Here is a tiny trained network, its code and every weight. The questions are about switching its units off for an input and a target symbol, where a switched-off unit gives its printed mean instead of its output.

import numpy as np


def w(rows, s, z=0):
    codes = np.array(rows[::2]) - 128.0
    scale = np.full(codes.shape[1], s)
    scale[-1] = z or s
    return codes * scale


def norm(h):
    return h / np.sqrt((h * h).mean(-1, keepdims=True) + 1e-5)


def f(y):
    return np.maximum(y, 0)


def softmax(a):
    e = np.exp(a - a.max(-1, keepdims=True))
    return e / e.sum(-1, keepdims=True)


def log_softmax(a):
    a = a - a.max(-1, keepdims=True)
    return a - np.log(np.exp(a).sum(-1, keepdims=True))


def net(x, mask):
    ids = ['ΔΘΠΦαβγεζημξστψω'.index(c) for c in x.split()]
    T = len(ids)
    res = E[ids] + P[:T]
    r = norm(res)
    for j in range(2):
        rows = slice(3 * j, 3 * j + 3)
        q, k, v = (r @ M[0][rows].T for M in (Q, K, V))
        z = softmax(np.where(np.tri(T) > 0, q @ k.T / 3**0.5, -1e9)) @ v
        o = O[0][rows]
        res = res + np.where(mask[j], z, o[:, -1]) @ o[:, :-1]
    y = f(norm(res) @ A[0][:, :-1].T + A[0][:, -1])
    res = res + np.where(mask[2:26], y, B[0][:, -1]) @ B[0][:, :-1]
    return log_softmax(norm(res)[-1] @ U[:, :-1].T + U[:, -1])


Q, K, V, O, A, B = {}, {}, {}, {}, {}, {}
E = w([
[98,138,204],'Δ',
[149,55,111],'Θ',
[124,177,75],'Π',
[142,66,123],'Φ',
[150,59,102],'α',
[144,64,120],'β',
[98,135,213],'γ',
[137,112,109],'ε',
[176,124,39],'ζ',
[80,147,251],'η',
[97,177,200],'μ',
[116,220,121],'ξ',
[166,112,129],'σ',
[171,123,119],'τ',
[57,68,55],'ψ',
[55,122,131],'ω',
],0.017)
P = w([
[163,3,115],'0',
[148,60,162],'1',
[136,98,165],'2',
[129,105,157],'3',
[129,121,157],'4',
[131,131,158],'5',
[129,129,166],'6',
[132,127,195],'7',
],0.0052)
Q[0] = w([
[173,87,117],'head 1',
[78,109,141],'head 1',
[91,255,160],'head 1',
[150,173,128],'head 2',
[183,91,175],'head 2',
[97,126,100],'head 2',
],0.011)
K[0] = w([
[134,190,188],'head 1',
[210,155,108],'head 1',
[202,205,1],'head 1',
[137,56,101],'head 2',
[115,181,22],'head 2',
[87,87,235],'head 2',
],0.0065)
V[0] = w([
[131,152,225],'head 1',
[85,161,123],'head 1',
[141,165,91],'head 1',
[210,151,197],'head 2',
[176,58,202],'head 2',
[3,88,135],'head 2',
],0.012)
O[0] = w([
[141,113,145,190],'head 1',
[85,211,155,93],'head 1',
[153,140,154,72],'head 1',
[231,128,162,159],'head 2',
[163,42,128,253],'head 2',
[1,93,185,106],'head 2',
],0.0096,0.0023)
A[0] = w([
[80,65,88,99],'neuron 1',
[141,133,107,47],'neuron 2',
[106,101,68,62],'neuron 3',
[93,111,71,77],'neuron 4',
[82,91,33,80],'neuron 5',
[195,165,49,2],'neuron 6',
[157,159,160,167],'neuron 7',
[184,138,170,162],'neuron 8',
[137,128,91,29],'neuron 9',
[139,76,187,131],'neuron 10',
[187,181,88,101],'neuron 11',
[170,173,14,185],'neuron 12',
[83,100,149,111],'neuron 13',
[138,38,22,215],'neuron 14',
[65,155,152,162],'neuron 15',
[159,118,66,13],'neuron 16',
[41,114,54,56],'neuron 17',
[136,103,141,32],'neuron 18',
[36,116,90,67],'neuron 19',
[143,125,162,163],'neuron 20',
[84,238,82,186],'neuron 21',
[138,75,48,166],'neuron 22',
[144,165,249,123],'neuron 23',
[209,86,98,126],'neuron 24',
],0.011,0.0025)
B[0] = w([
[115,194,164,178],'neuron 1',
[82,115,118,134],'neuron 2',
[157,117,57,153],'neuron 3',
[132,139,110,149],'neuron 4',
[141,129,35,172],'neuron 5',
[123,104,153,190],'neuron 6',
[122,170,99,175],'neuron 7',
[148,202,143,192],'neuron 8',
[77,106,141,136],'neuron 9',
[145,178,114,196],'neuron 10',
[76,83,194,191],'neuron 11',
[135,177,146,220],'neuron 12',
[155,120,152,162],'neuron 13',
[85,218,128,255],'neuron 14',
[73,139,253,175],'neuron 15',
[103,129,111,161],'neuron 16',
[116,146,180,161],'neuron 17',
[105,168,174,139],'neuron 18',
[99,202,132,160],'neuron 19',
[158,172,118,163],'neuron 20',
[117,191,193,205],'neuron 21',
[70,196,159,208],'neuron 22',
[130,166,38,211],'neuron 23',
[131,185,161,227],'neuron 24',
],0.0051,0.0067)
U = w([
[124,96,103,166],'Δ',
[208,140,130,153],'Θ',
[87,248,145,172],'Π',
[42,143,158,196],'Φ',
[141,156,194,51],'α',
[237,151,125,191],'β',
[117,147,120,2],'γ',
[39,147,103,192],'ε',
[117,133,155,104],'ζ',
[113,170,130,170],'η',
[122,114,98,75],'μ',
[146,175,52,158],'ξ',
[114,95,103,131],'σ',
[116,124,78,74],'τ',
[122,125,181,114],'ψ',
[133,86,176,174],'ω',
],0.016,0.0067)

Each question gives the input, a string of symbols that net reads in full, and the target symbol t.
The units are the heads (3 rows each of Q, K, V and O) and the neurons (one row each of A and B). Each row of codes is followed by its name. A weight is (code - 128) times the scale printed after its matrix; where a second scale follows, it is the last column's (O, A, B and U).
mask holds one flag per unit, heads first, then neurons. A switched-off unit (its flag False) gives its mean, the last column of its rows in O or B, instead of its output. The means were averaged over made-up inputs and are rounded, as every weight is.
A unit's drop is (log p(t) with every unit on - log p(t) with that unit switched off) / (log p(t) with every unit on - log p(t) with every unit switched off).
The circuit of an input: a set's keep is (log p(t) with only the set's units on - log p(t) with every unit switched off) / (log p(t) with every unit on - log p(t) with every unit switched off). Starting from the 12 units with the biggest drops (on a tie, the unit counted first), units are removed one at a time, each time the one whose removal leaves the highest keep (on an exact tie, the one counted first), for as long as the keep stays at least 0.8.
units of the circuit, in order: the units of the circuit, biggest drop first
most important unit: the unit with the biggest drop
k most important neurons: the k neurons with the biggest drops, biggest first
which heads matter: for each layer, one digit per head in row order, 1 if its drop is at least 0.15 and else 0, layers parted by /
drop of u: that unit's drop, to one decimal
input γ Δ ω ζ Φ, target Φ: which heads matter	11
input ξ Φ α σ ξ ε Θ, target Π: most important unit	neuron 14
input τ ζ Φ, target β: which heads matter	01
input Φ ζ β τ β, target β: which heads matter	01
input Π ξ Φ, target Π: which heads matter	00
input ζ τ τ γ, target β: which heads matter	01
input τ Δ ξ, target β: units of the circuit, in order	[head 2; neuron 14]
input Θ γ β, target ω: which heads matter	01
input τ γ τ Φ, target β: which heads matter	01
input ζ ξ α, target Π: 2 most important neurons	[neuron 14; neuron 22]
input ε ξ α β, target Π: 4 most important neurons	[neuron 14; neuron 22; neuron 24; neuron 23]
input γ τ ε, target β: drop of head 2	1.2
input Δ Θ τ ζ ε, target β: drop of neuron 15	0.1
input ξ α ζ Φ Δ η τ Θ, target β: units of the circuit, in order	[head 2]
input Φ τ Φ ξ τ γ, target β: drop of neuron 13	0.0
